(in the rows, 128 means zero)
Facts:
bapluk π tapla; bragrugo π vinur; bragrugo π fubro; bragrugo π fale; dedupi π fibefon; dedupi π vakur; dedupi π bradreklar; dogom π takazam; dogom π skibol; dogom π nupas
fasir π vobrudor; fasir π lisus; flanun π fomu; flanun π ruflir; flanun π grafis; flanun π bidrin; flanun π bokles; flanun π tuza; flopu π vusto; flopu π buskek
flopu π graskatren; flopu π lisus; flopu π brotreli; flopu π morasos; fonem π vinur; fonem π pabures; funum π kliplus; funum π palos; gadu π klefek; gadu π pabures
gefem π ruflir; gefem π skule; griron π tratredom; gruklefun π dranar; gruklefun π broklir; gruklefun π flaplo; grunopen π skatrukas; grunopen π vedem; kedre π zuno; kedre π pluvor
kedre π tapla; kedre π plostir; klapudrik π skatrukas; klapudrik π nibul; klapudrik π trustin; klapudrik π flevi; klimol π tistodak; klimol π kliplus; klimol π nibul; klimol π vitris
klimol π groske; klubrin π lisus; klubrin π truflo; lunil π fibefon; lunil π padrok; lunil π takazam; lunil π fubro; lunil π plefurir; lunil π bradreklar; motredis π vugren
nebrul π zuno; nebrul π dranar; nebrul π gregro; nebrul π plibu; nebrul π bokles; pezirom π zome; planoflu π bribis; planoflu π zome; planoflu π ronu; plaplol π pafli
plaplol π riflik; plaplol π morasos; plaplol π skule; plimor π flubadrer; plimor π pagum; plimor π vazos; plimor π poskiklo; plimor π riflik; plimor π plibu; plogul π stozagi
plogul π pluvor; plogul π bopen; ratrus π fibefon; ratrus π takazam; ratrus π flarol; ratrus π buskek; ratrus π kleplor; regrimon π britis; regrimon π plogre; rigris π pafli
rigris π plevol; rigus π klefek; rigus π vupur; rigus π brumudres; rigus π plostir; ruti π pleza; sitras π nibul; sitras π duflar; sitras π ruro; sodres π kigrel
sodres π skula; sodres π kube; sodres π biplan; stotre π flarol; stotre π libradri; stutrobu π zaklus; stutrobu π godas; stutrobu π skule; tafos π skatrukas; tafos π stozagi
tafos π klino; tratel π plefol; trivis π vazos; trivis π kubrodrir; trivis π plefol; trodrebror π dranar; trodrebror π nale; truvol π kliplus; truvol π skeges; truvol π kleskubra
veron π tedrigun; veron π lodrodok; veron π riflik; vopitun π pudre; vopitun π plogre; bapluk λ b; bebuvuk λ c; bidrin λ b; bipak λ a; biplan λ b
bokles λ a; bopen λ a; bosam λ b; bradreklar λ b; bragrugo λ b; bratar λ a; brebran λ d; bribis λ b; bridral λ d; britis λ c
broklir λ a; brotreli λ a; brumudres λ a; buskek λ d; daplen λ c; dedupi λ a; depler λ a; dogom λ a; dranar λ c; duflar λ a
fale λ b; fasir λ a; fibefon λ b; fladefol λ c; flanun λ a; flaplo λ a; flarol λ a; flevi λ c; flopu λ a; flubadrer λ a
fomu λ a; fona λ c; fonem λ c; fubro λ c; funum λ a; gadu λ c; gefem λ c; godas λ a; grafis λ a; graskatren λ b
gregro λ d; griron λ a; groske λ b; grugrer λ a; gruklefun λ a; grunopen λ a; gumo λ d; kedre λ c; kigrel λ a; klapudrik λ a
klebrok λ a; klefek λ b; kleplor λ b; kleskubra λ a; klestur λ a; klimol λ b; klino λ d; kliplus λ a; klubrin λ a; klustumun λ c
klusuk λ a; kube λ c; kubrodrir λ d; libradri λ d; lisus λ d; lodrodok λ a; luflu λ b; lunil λ a; morasos λ d; moskikor λ a
motredis λ a; nale λ b; nebrul λ c; nibul λ a; nupas λ a; pabures λ a; padrok λ b; pafli λ a; pagum λ a; palos λ a
pezirom λ c; planoflu λ a; plaplol λ a; plefol λ b; plefurir λ a; plevi λ a; plevol λ a; pleza λ a; plibu λ a; plimor λ c
plogre λ c; plogul λ b; plostir λ a; pluvor λ c; poral λ a; poskiklo λ c; pudre λ d; rasen λ a; ratrus λ b; regrimon λ a
riflik λ a; rigris λ a; rigus λ c; ronu λ a; ruflir λ a; ruro λ a; ruti λ a; sisten λ b; sitras λ a; skatrukas λ a
skeges λ a; skibol λ a; skula λ d; skule λ a; sodres λ a; stenen λ b; stotre λ a; stozagi λ c; stutrobu λ c; sumimok λ a
tafos λ b; takazam λ a; tapla λ a; tedrigun λ b; tistodak λ d; tratel λ a; tratredom λ a; treken λ a; trivis λ b; trodrebror λ a
truflo λ a; trustin λ b; truvol λ a; tuza λ a; vakur λ b; vazos λ a; vedem λ a; veron λ a; vinur λ a; vitris λ a
vobrudor λ a; vopitun λ a; vovaplu λ a; vugren λ a; vupur λ a; vusto λ b; zaklus λ a; zepun λ c; zome λ c; zuno λ d
bapluk ρ plefurir; bebuvuk ρ kube; bidrin ρ skula; bipak ρ duflar; bokles ρ fibefon; bopen ρ plogul; bosam ρ tratredom; bradreklar ρ klefek; bratar ρ flanun; brebran ρ godas
bribis ρ klebrok; bridral ρ plostir; brotreli ρ rigus; brumudres ρ klubrin; buskek ρ klino; dedupi ρ bokles; depler ρ libradri; dogom ρ plefol; dranar ρ pabures; duflar ρ grunopen
fale ρ kubrodrir; fibefon ρ bapluk; fladefol ρ palos; flanun ρ stutrobu; flaplo ρ zuno; flarol ρ bradreklar; flevi ρ pafli; flopu ρ brumudres; flubadrer ρ plevi; fomu ρ bebuvuk
fona ρ poral; fonem ρ grafis; fubro ρ bopen; funum ρ skule; gadu ρ klustumun; gefem ρ skibol; godas ρ vedem; grafis ρ treken; graskatren ρ brotreli; grugrer ρ pezirom
gruklefun ρ ruflir; grunopen ρ vupur; gumo ρ nebrul; klapudrik ρ vinur; klebrok ρ fladefol; klefek ρ plibu; klestur ρ tapla; klimol ρ fona; kliplus ρ trivis; klustumun ρ vakur
kube ρ vusto; kubrodrir ρ stenen; libradri ρ vobrudor; lisus ρ dedupi; lodrodok ρ tuza; lunil ρ klimol; morasos ρ skatrukas; moskikor ρ sumimok; nibul ρ bosam; nupas ρ veron
pabures ρ motredis; padrok ρ vazos; pafli ρ flarol; pagum ρ truvol; palos ρ plevol; pezirom ρ pluvor; planoflu ρ pagum; plaplol ρ graskatren; plefol ρ groske; plefurir ρ bratar
plevi ρ gefem; plibu ρ bribis; plogre ρ rasen; plogul ρ kleplor; plostir ρ nupas; poral ρ trodrebror; poskiklo ρ truflo; pudre ρ bidrin; ratrus ρ bipak; regrimon ρ fonem
riflik ρ lunil; rigris ρ ruti; rigus ρ luflu; ronu ρ klestur; ruro ρ britis; ruti ρ flevi; sisten ρ vugren; sitras ρ bridral; skatrukas ρ fomu; skibol ρ regrimon
skula ρ morasos; skule ρ flopu; stotre ρ vopitun; stutrobu ρ kigrel; sumimok ρ buskek; tedrigun ρ brebran; tistodak ρ flubadrer; treken ρ daplen; trivis ρ lodrodok; trodrebror ρ zepun
trustin ρ gumo; truvol ρ vitris; tuza ρ vovaplu; vakur ρ tistodak; vedem ρ ratrus; veron ρ dranar; vinur ρ klusuk; vitris ρ fasir; vovaplu ρ stotre; vugren ρ dogom
vupur ρ kliplus; zepun ρ nale; zuno ρ fale; bapluk Ψ 110; bebuvuk Ψ 106; bidrin Ψ 106; bipak Ψ 110; biplan Ψ 110; bokles Ψ 676; bopen Ψ 110
bosam Ψ 497; bradreklar Ψ 353; bragrugo Ψ 106; bratar Ψ 106; brebran Ψ 676; bribis Ψ 539; bridral Ψ 676; britis Ψ 106; broklir Ψ 497; brotreli Ψ 106
brumudres Ψ 106; buskek Ψ 676; daplen Ψ 106; dedupi Ψ 106; depler Ψ 539; dogom Ψ 659; dranar Ψ 539; duflar Ψ 353; fale Ψ 110; fasir Ψ 676
fibefon Ψ 353; fladefol Ψ 106; flanun Ψ 110; flaplo Ψ 110; flarol Ψ 676; flevi Ψ 353; flopu Ψ 353; flubadrer Ψ 353; fomu Ψ 676; fona Ψ 106
fonem Ψ 659; fubro Ψ 353; funum Ψ 353; gadu Ψ 106; gefem Ψ 353; godas Ψ 110; grafis Ψ 106; graskatren Ψ 106; gregro Ψ 659; griron Ψ 497
groske Ψ 539; grugrer Ψ 497; gruklefun Ψ 497; grunopen Ψ 539; gumo Ψ 659; kedre Ψ 497; kigrel Ψ 106; klapudrik Ψ 110; klebrok Ψ 110; klefek Ψ 497
kleplor Ψ 539; kleskubra Ψ 659; klestur Ψ 497; klimol Ψ 676; klino Ψ 106; kliplus Ψ 539; klubrin Ψ 497; klustumun Ψ 659; klusuk Ψ 659; kube Ψ 353
kubrodrir Ψ 659; libradri Ψ 106; lisus Ψ 676; lodrodok Ψ 676; luflu Ψ 353; lunil Ψ 539; morasos Ψ 353; moskikor Ψ 539; motredis Ψ 106; nale Ψ 353
nebrul Ψ 110; nibul Ψ 353; nupas Ψ 539; pabures Ψ 353; padrok Ψ 106; pafli Ψ 539; pagum Ψ 106; palos Ψ 353; pezirom Ψ 353; planoflu Ψ 539
plaplol Ψ 539; plefol Ψ 353; plefurir Ψ 539; plevi Ψ 353; plevol Ψ 676; pleza Ψ 539; plibu Ψ 497; plimor Ψ 497; plogre Ψ 106; plogul Ψ 539
plostir Ψ 539; pluvor Ψ 539; poral Ψ 110; poskiklo Ψ 497; pudre Ψ 497; rasen Ψ 539; ratrus Ψ 497; regrimon Ψ 353; riflik Ψ 539; rigris Ψ 110
rigus Ψ 497; ronu Ψ 106; ruflir Ψ 497; ruro Ψ 353; ruti Ψ 676; sisten Ψ 106; sitras Ψ 659; skatrukas Ψ 539; skeges Ψ 676; skibol Ψ 106
skula Ψ 539; skule Ψ 659; sodres Ψ 497; stenen Ψ 676; stotre Ψ 676; stozagi Ψ 110; stutrobu Ψ 497; sumimok Ψ 353; tafos Ψ 676; takazam Ψ 110
tapla Ψ 106; tedrigun Ψ 676; tistodak Ψ 659; tratel Ψ 353; tratredom Ψ 106; treken Ψ 497; trivis Ψ 353; trodrebror Ψ 659; truflo Ψ 106; trustin Ψ 539
truvol Ψ 676; tuza Ψ 676; vakur Ψ 539; vazos Ψ 676; vedem Ψ 110; veron Ψ 659; vinur Ψ 539; vitris Ψ 539; vobrudor Ψ 659; vopitun Ψ 353
vovaplu Ψ 353; vugren Ψ 353; vupur Ψ 497; vusto Ψ 497; zaklus Ψ 110; zepun Ψ 353; zome Ψ 497; zuno Ψ 110

Known rows:
[172 124 199 111 151 136 100 155 169 162 126 118 142 113 123 183 127  96
 121 138 139 133 123 111 109 138 107 128  77 139 145 119 133 147 134 142
 121 153 118 146 119] -> ronu
[191 131 191 105 145 136 111 155 166 164 133 108 146 116 119 188 143 102
 125 147 131 137 131 124 111 140  93 110  74 146 143 126 123 123 132 143
 119 152 120 139 118] -> grafis
[123 121 161 123 146 130 124 141 152 144 120 121 149 152 129 163  98 136
 121 176 127 140 109 134 113 153 137 125  80 149 113 142 129 155 123 128
 103 122 115 177 116] -> skule
[174 135 147 111 146 135 103 156 135 171 142 108 157 124 118 196 174 102
 156 150 122 139 165 155  91 177 113 114  76 139 154 107 109 205 150 156
 118 157 118 128 131] -> daplen
[ 68 127  98 119 121 125 140 147 109 132 117 115 168 133 134 127 111 132
 151 156 131 132 150 152 112 157 158 145  90 155 135 113 118 208 136 126
 129 116 120 112 143] -> plimor
[155 125 118 116 120 127  94 149 119 134 150 123 132 182 129  90 129 112
  98  76 107 139 137 116 164 108 124 138 122 132 130 151 138 110  87 131
 124 127 125 124 153] -> bradreklar
[113 125 141 146 147 128 127 143 143 147 145 138 155 150 124 171 121 113
 140 162 124 139 130 139 118 160 130 124  95 135 129 142 126 164 144 125
 121 120 126 166 116] -> gregro
[131 124 128 123 131 130 109 138 138 150 129 125 142 142 125 143 106 131
 110 141 122 132 121 123 131 138 129 115 106 144 124 146 129 124 117 125
 114 124 119 147 131] -> ruflir
[110 127 140 145 148 128 126 145 142 146 146 139 157 152 125 170 119 114
 141 161 123 137 129 137 118 161 130 122  97 138 129 142 127 167 144 125
 119 121 125 168 116] -> kubrodrir
[ 86 122 119 115 111 120 163 141 113 102 122 129 144 160 133  78  84 117
 116 107 124 135 124 124 161 112 129 133 110 152 133 154 126 101  96 114
 123 107 130  98 149] -> bapluk
[166 123 178 113 145 132 108 155 155 162 154 132 151 109 113 192 138  94
 139 145 135 124 144 123 105 161  98 109  85 137 145 118 116 179 152 138
 135 149 125 138 122] -> klino
[120 114 142 123 120 122 113 136 111 124 145 135 132 156 144 105 106 103
  99  79 116 138 136 105 137 114 117 136 133 121 136 153 128  97  97 131
 134 115 128  99 156] -> nibul
[151 129 164 117 152 133  96 158 138 166 128 118 157 116 130 190 150  96
 151 143 136 135 155 136  86 170 132 140  74 134 157  97 116 227 153 153
 125 148 116 136 131] -> plogre
[113 127  73 142 122 137 102 130 116 164 131 114 141 117 129 134 109 127
  97 130 124 127 119  99 146 112 135 124 132 140 135 147 142  82 116 119
 122 111 127 122 140] -> skeges
[175 126 192 106 148 134 102 155 169 161 129 119 142 116 120 183 123 100
 121 143 138 133 124 116 110 143 105 118  74 141 143 121 125 150 134 141
 118 155 117 144 119] -> pagum
[113 120 127 144 132 129 110 144 126 152 150 128 155 143 134 148 123 114
 119 134 123 132 134 118 125 140 134 141 111 127 130 137 135 142 130 122
 135 113 128 146 132] -> pudre
[133 143 111 114 113 133  98 173 154 141 135 113 147 142 106 104 129 100
 138  95 128 123 127 126 171  92 120 144  88 165 153 107 149 119 111 109
 151 150 124 111 137] -> lunil
[ 96 131 118 117 118 128 144 151 145 129 119 119 152 139 117 119  96 127
 132 148 132 128 118 133 147 124 126 124  91 168 131 132 130 120 117 108
 131 124 122 123 130] -> klubrin
[ 73 130  80 137 112 134 168 131 107 136 106 115 151  96 130 107  86 112
 111 134 141 123 113 100 162  94 128 119 118 160 151 148 131  63 125 110
 125 101 139  83 139] -> klimol
[112 126 101 134 121 125  90 147 125 129 148 136 133 195 126  94 123 120
 112  87 103 139 130 129 164 114 135 137 126 136 130 147 143 108  92 121
 127 122 124 138 147] -> takazam

Rows:
No name comes twice in this set of rows, the named rows included.
[ 80 115 105  93  98 117 132 150  85 115 136 109 164 154 141  88 113 144
 124 119 120 134 165 145 115 155 153 163 104 144 115 120 113 213 100 130
 137 108 118  95 168] -> gefem
[153 140 181 101 140 134 133 169 176 140 111 117 151 113 108 145 112  91
 147 142 145 124 119 127 140 119 105 121  57 170 158 109 131 154 136 126
 123 152 123 124 117] -> bragrugo
[ 69 130  70 137 108 132 152 135 114 140 113 114 152 103 130 113  82 119
 115 137 137 121 114 109 156 101 132 124 121 159 146 140 133  63 123 105
 134 106 133  88 139] -> truvol
[103 122 124 104  99 120 147 149 118 109 139 115 143 156 131  83 105 118
 116  99 118 137 136 130 152 112 115 133 112 149 130 146 125  91  92 116
 143 117 128  87 155] -> regrimon
[ 58 118 129 130 113 118 177 137 108  94 126 134 143 149 145  90  84 101
 122 106 129 138 125 123 151 110 119 133 123 138 147 159 122  64 107 113
 139 101 135  76 148] -> klapudrik
[133 122 170 116 130 132  76 139 145 146 127 143 129 115 134 146 110  99
 119 106 134 117 123 110 129 116 118  95 123 136 139 116 130 115 128 127
 134 117 119 106 147] -> kliplus
[ 71 130 156 140 140 127 181 146 149 117 105 124 155 132 131 146  84  99
 146 164 142 141 108 134 135 130 121 131  78 158 151 143 122 111 138 117
 120 122 129 121 112] -> sitras
[ 89 130 147 119 135 127 161 149 158 124 107 120 158 141 120 142  85 127
 141 181 139 138 112 143 131 140 128 126  70 167 129 138 129 140 128 115
 115 123 121 144 113] -> veron
[102 150 105 130 134 130 114 162 158 132 102 144 145 177 109 110  94 107
 160 130 133 124 112 145 166  97 133 117 100 183 151 109 170 128 110  92
 130 118 126 140 134] -> ratrus
[118 127 147 141 152 131 131 140 152 145 123 132 143 152 127 165 107 112
 135 158 127 142 110 133 126 146 124 119  93 143 139 149 128 122 132 129
 106 127 121 159 113] -> kleskubra
[118 124 149 103 113 129 127 156 140 134 121 113 149 110 126 119  98 105
 119 117 141 124 125 108 135 106 116 139  95 153 142 120 132 111 113 120
 144 126 125  95 142] -> planoflu
[130 121 119 128 131 130 122 139 134 147 134 122 143 139 126 142 108 124
 110 135 125 135 118 111 132 138 125 130 106 139 133 149 129 120 117 130
 116 132 121 140 128] -> plibu
[161 116 160 100 124 132  87 146 136 155 132 111 142 117 134 140 111 121
  92 117 132 128 131  98 117 125 122 144 102 136 123 125 136 135 109 133
 132 126 120 129 144] -> riflik
[ 86 122 135 112 104 122 148 149 118 108 125 106 153 169 146  83  97 131
 109 120 119 147 129 131 143 105 135 153 102 144 111 147 132  94  87 113
 134  92 130 108 149] -> rigris

The same elements again, as new rows of numbers:
Known rows:
[156 158 133 152 105 134 134 101 106 176 171 117 196 132] -> morasos
[135 142 125 154  82 144 115 110 109 164 139 131 182 116] -> duflar
[143 155 152 171  86 149 138 108 108 201 182 101 172 109] -> libradri
[157 140 138 168  74 154 110 124 124 207 154  92 170 110] -> skibol
[172 145 145 132  94 131 125 112 125 157 127 150 192 130] -> flarol
[147 147 148 177  84 144 114 103 123 195 141  94 170  88] -> truflo
[134 133 130 187  89 123 127 137 128 175 141 125 217 123] -> depler
[146 146 142 156  85 140 107 110 111 179 137 127 193 128] -> kube
[166 128 138 195 101 142 130  95 114 205 132 114 161  94] -> klubrin
[180 164 121 176  88 140 123 111 119 158 133 124 195 122] -> skule
[157 157 127 151 105 146 139 123 140 165 158 122 162 116] -> fale
[161 131 135 195  96 153 132 118 100 200 131 112 157 108] -> gruklefun
[180 132 131 183  98 138 130 111 107 166 128 140 163 132] -> trodrebror
[175 151 130 206  98 156 123 101  94 204 129 114 177 110] -> stutrobu
[158 150 126 137 123 119 128 100 147 140 149 127 170 126] -> stenen
[159 117 132 171 112 128 120  92 107 179 124 127 170 116] -> vopitun
[139 154 136 173 111 143 135 114 143 183 162  94 160  93] -> vusto
[155 126 147 189  89 156 123 110  98 216 138 120 155 114] -> gadu
[180 118 135 168  89 138 138 110 127 185 134 156 167 123] -> dogom
[156 124 144 189 100 146 127 100 108 205 133 104 151  97] -> motredis

Rows:
No name comes twice in this set of rows, the named rows included.
[150 150 138 130 120 141 147 126 139 181 152 130 183 113] -> bradreklar
[167 153 134 136  98 123 137  93 117 155 173 145 190 144] -> buskek
[150 138 121 135 111 141 140 120 147 186 163 131 178 116] -> fibefon
[161 157 115 134 118 134 135 112 137 142 153 136 175 133] -> tedrigun
[173 127 117 166 105 140 127 101 105 192 126 137 183 120] -> flopu
[146 155 149 182  75 152 113 115 113 196 144 109 179 113] -> poskiklo
[122 121 140 190  96 124 124 149 117 165 136 121 203 134] -> skatrukas
[164 157 152 157  86 144 126 121 119 169 132 127 179 117] -> klebrok
[146 146 158 184  80 140 110 101 118 195 141 106 171 104] -> zome
[162 125 134 173 102 138 120 103  96 188 125 139 176 134] -> pezirom
[134 139 136 188 102 117 146 129 117 177 177 120 218 136] -> skula
[160 156 130 167  78 146 117 112 120 162 139 128 176 116] -> godas
[122 126 148 199  93 108 116 118 126 176 136 121 211 126] -> pluvor
[151 147 157 169  82 130 106  96 120 163 136 121 165 125] -> stozagi
[167 138 125 168 127 148 149 120 124 169 146 127 143 128] -> bapluk

